Below is a small trained network, with its code and all its weights. Each question gives an input and a target symbol and asks what happens when units are switched off, that is, made to give their printed mean instead of their output.

import numpy as np


def w(rows, s, z=0):
    codes = np.array(rows[::2]) - 128.0
    scale = np.full(codes.shape[1], s)
    scale[-1] = z or s
    return codes * scale


def f(y):
    return y / 2 * (1 + np.tanh(0.7978845608 * (y + 0.044715 * y**3)))


def softmax(a):
    e = np.exp(a - a.max(-1, keepdims=True))
    return e / e.sum(-1, keepdims=True)


def log_softmax(a):
    a = a - a.max(-1, keepdims=True)
    return a - np.log(np.exp(a).sum(-1, keepdims=True))


def net(x, mask):
    ids = ['αβγδεηθξπψω'.index(c) for c in x.split()]
    T = len(ids)
    res = E[ids] + P[:T]
    q, k, v = (res @ M[0].T for M in (Q, K, V))
    z = softmax(np.where(np.tri(T) > 0, q @ k.T / 2**0.5, -1e9)) @ v
    res = res + np.where(mask[0], z, O[0][:, -1]) @ O[0][:, :-1]
    y = f(res @ A[0][:, :-1].T + A[0][:, -1])
    res = res + np.where(mask[1:13], y, B[0][:, -1]) @ B[0][:, :-1]
    return log_softmax(res[-1] @ U[:, :-1].T + U[:, -1])


Q, K, V, O, A, B = {}, {}, {}, {}, {}, {}
E = w([
[173,114,171,135,157],'α',
[188,141,147,143,158],'β',
[166,131,119,109,113],'γ',
[173,153,104,122,101],'δ',
[188,157,119,150,124],'ε',
[189,121,165,170,172],'η',
[7,235,166,66,144],'θ',
[144,46,209,87,156],'ξ',
[141,96,116,51,68],'π',
[175,146,136,129,122],'ψ',
[168,117,145,119,130],'ω',
],0.013)
P = w([
[92,116,124,137,92],'0',
[139,165,169,99,86],'1',
[91,187,163,127,50],'2',
[81,62,83,137,120],'3',
[169,255,196,15,143],'4',
[172,152,197,81,43],'5',
[210,101,115,2,168],'6',
],0.0093)
Q[0] = w([
[125,50,26,141,201],'h1',
[87,65,129,254,43],'h1',
],0.038)
K[0] = w([
[252,140,175,70,97],'h1',
[204,44,72,147,130],'h1',
],0.049)
V[0] = w([
[54,57,191,25,113],'h1',
[158,157,5,30,26],'h1',
],0.022)
O[0] = w([
[2,199,142,106,219,245],'h1',
[35,171,189,238,14,158],'h1',
],0.01,0.011)
A[0] = w([
[68,154,60,226,163,40],'n1',
[152,126,179,56,108,222],'n2',
[173,244,87,162,182,164],'n3',
[146,176,66,166,148,41],'n4',
[216,92,135,80,140,93],'n5',
[177,94,110,119,59,51],'n6',
[216,120,140,104,103,19],'n7',
[146,91,103,104,192,61],'n8',
[72,173,126,132,79,5],'n9',
[244,48,125,143,82,1],'n10',
[255,61,139,146,30,165],'n11',
[149,114,180,185,41,33],'n12',
],0.009,0.0093)
B[0] = w([
[176,117,157,136,124,194],'n1',
[127,127,102,170,98,222],'n2',
[124,70,126,126,124,233],'n3',
[55,188,112,96,198,116],'n4',
[167,158,85,102,174,191],'n5',
[124,122,126,160,155,156],'n6',
[55,109,107,146,149,156],'n7',
[92,109,134,110,66,165],'n8',
[178,136,120,119,168,205],'n9',
[76,110,93,251,161,181],'n10',
[150,136,219,45,131,247],'n11',
[80,169,43,117,137,201],'n12',
],0.029,0.011)
U = w([
[210,105,80,18,124,145],'α',
[46,168,188,107,155,97],'β',
[153,81,162,189,58,245],'γ',
[115,184,121,4,142,61],'δ',
[188,103,211,55,169,176],'ε',
[90,161,83,129,109,168],'η',
[87,81,142,50,112,129],'θ',
[142,130,149,62,148,106],'ξ',
[102,124,82,57,218,16],'π',
[179,194,127,105,165,86],'ψ',
[176,136,214,26,59,132],'ω',
],0.0041,0.011)

Each question gives the input, a string of symbols that net reads in full, and the target symbol t.
The units are the heads (2 rows each of Q, K, V and O) and the neurons (one row each of A and B). Each row of codes is followed by its name. A weight is (code - 128) times the scale printed after its matrix; where a second scale follows, it is the last column's (O, A, B and U).
mask holds one flag per unit, heads first, then neurons. A switched-off unit (its flag False) gives its mean, the last column of its rows in O or B, instead of its output. The means were averaged over made-up inputs and are rounded, as every weight is.
A unit's drop is (log p(t) with every unit on - log p(t) with that unit switched off) / (log p(t) with every unit on - log p(t) with every unit switched off).
The circuit of an input: a set's keep is (log p(t) with only the set's units on - log p(t) with every unit switched off) / (log p(t) with every unit on - log p(t) with every unit switched off). Starting from the 12 units with the biggest drops (on a tie, the unit counted first), units are removed one at a time, each time the one whose removal leaves the highest keep (on an exact tie, the one counted first), for as long as the keep stays at least 0.8.
circuit, biggest first: the units of the circuit, biggest drop first
unit that matters most: the unit with the biggest drop
top k neurons: the k neurons with the biggest drops, biggest first
input ε ε θ, target ε: circuit, biggest first -> [h1, n9, n1, n12]
input ψ ξ α, target ω: circuit, biggest first -> [h1, n11, n10]
input ε π η π α ω ε, target α: top 2 neurons -> [n5, n10]
input α ε ε α γ, target β: top 2 neurons -> [n11, n10]
input α ε ξ ε η ε, target β: unit that matters most -> n11
input δ ω ω ε, target γ: top 2 neurons -> [n11, n12]
input δ γ η, target δ: circuit, biggest first -> [n12, h1, n11, n10]
input ξ η η ω, target π: circuit, biggest first -> [n5, n10, h1]
input α η ψ ε, target π: top 2 neurons -> [n5, n10]
input β η α η η δ ω, target π: circuit, biggest first -> [n5, h1, n10]
input β β ξ ξ ε, target θ: top 2 neurons -> [n3, n8]
input ψ ξ η δ α ξ ω, target α: circuit, biggest first -> [h1, n5]
input η α η, target π: circuit, biggest first -> [n5, h1, n10]
input π ε η, target ψ: circuit, biggest first -> [h1, n9, n12, n1]
input ω ε α, target γ: circuit, biggest first -> [n11, n12]
input α β α α, target ε: top 2 neurons -> [n11, n12]
input α ε π ε ξ, target ψ: top 3 neurons -> [n9, n1, n12]
input β ε η, target ε: circuit, biggest first -> [n11, h1]
input ω γ η ξ ε ε β, target β: top 3 neurons -> [n11, n10, n12]
input ω π η α π, target π: top 4 neurons -> [n5, n10, n7, n11]
input ε γ α α, target η: circuit, biggest first -> [h1, n12]
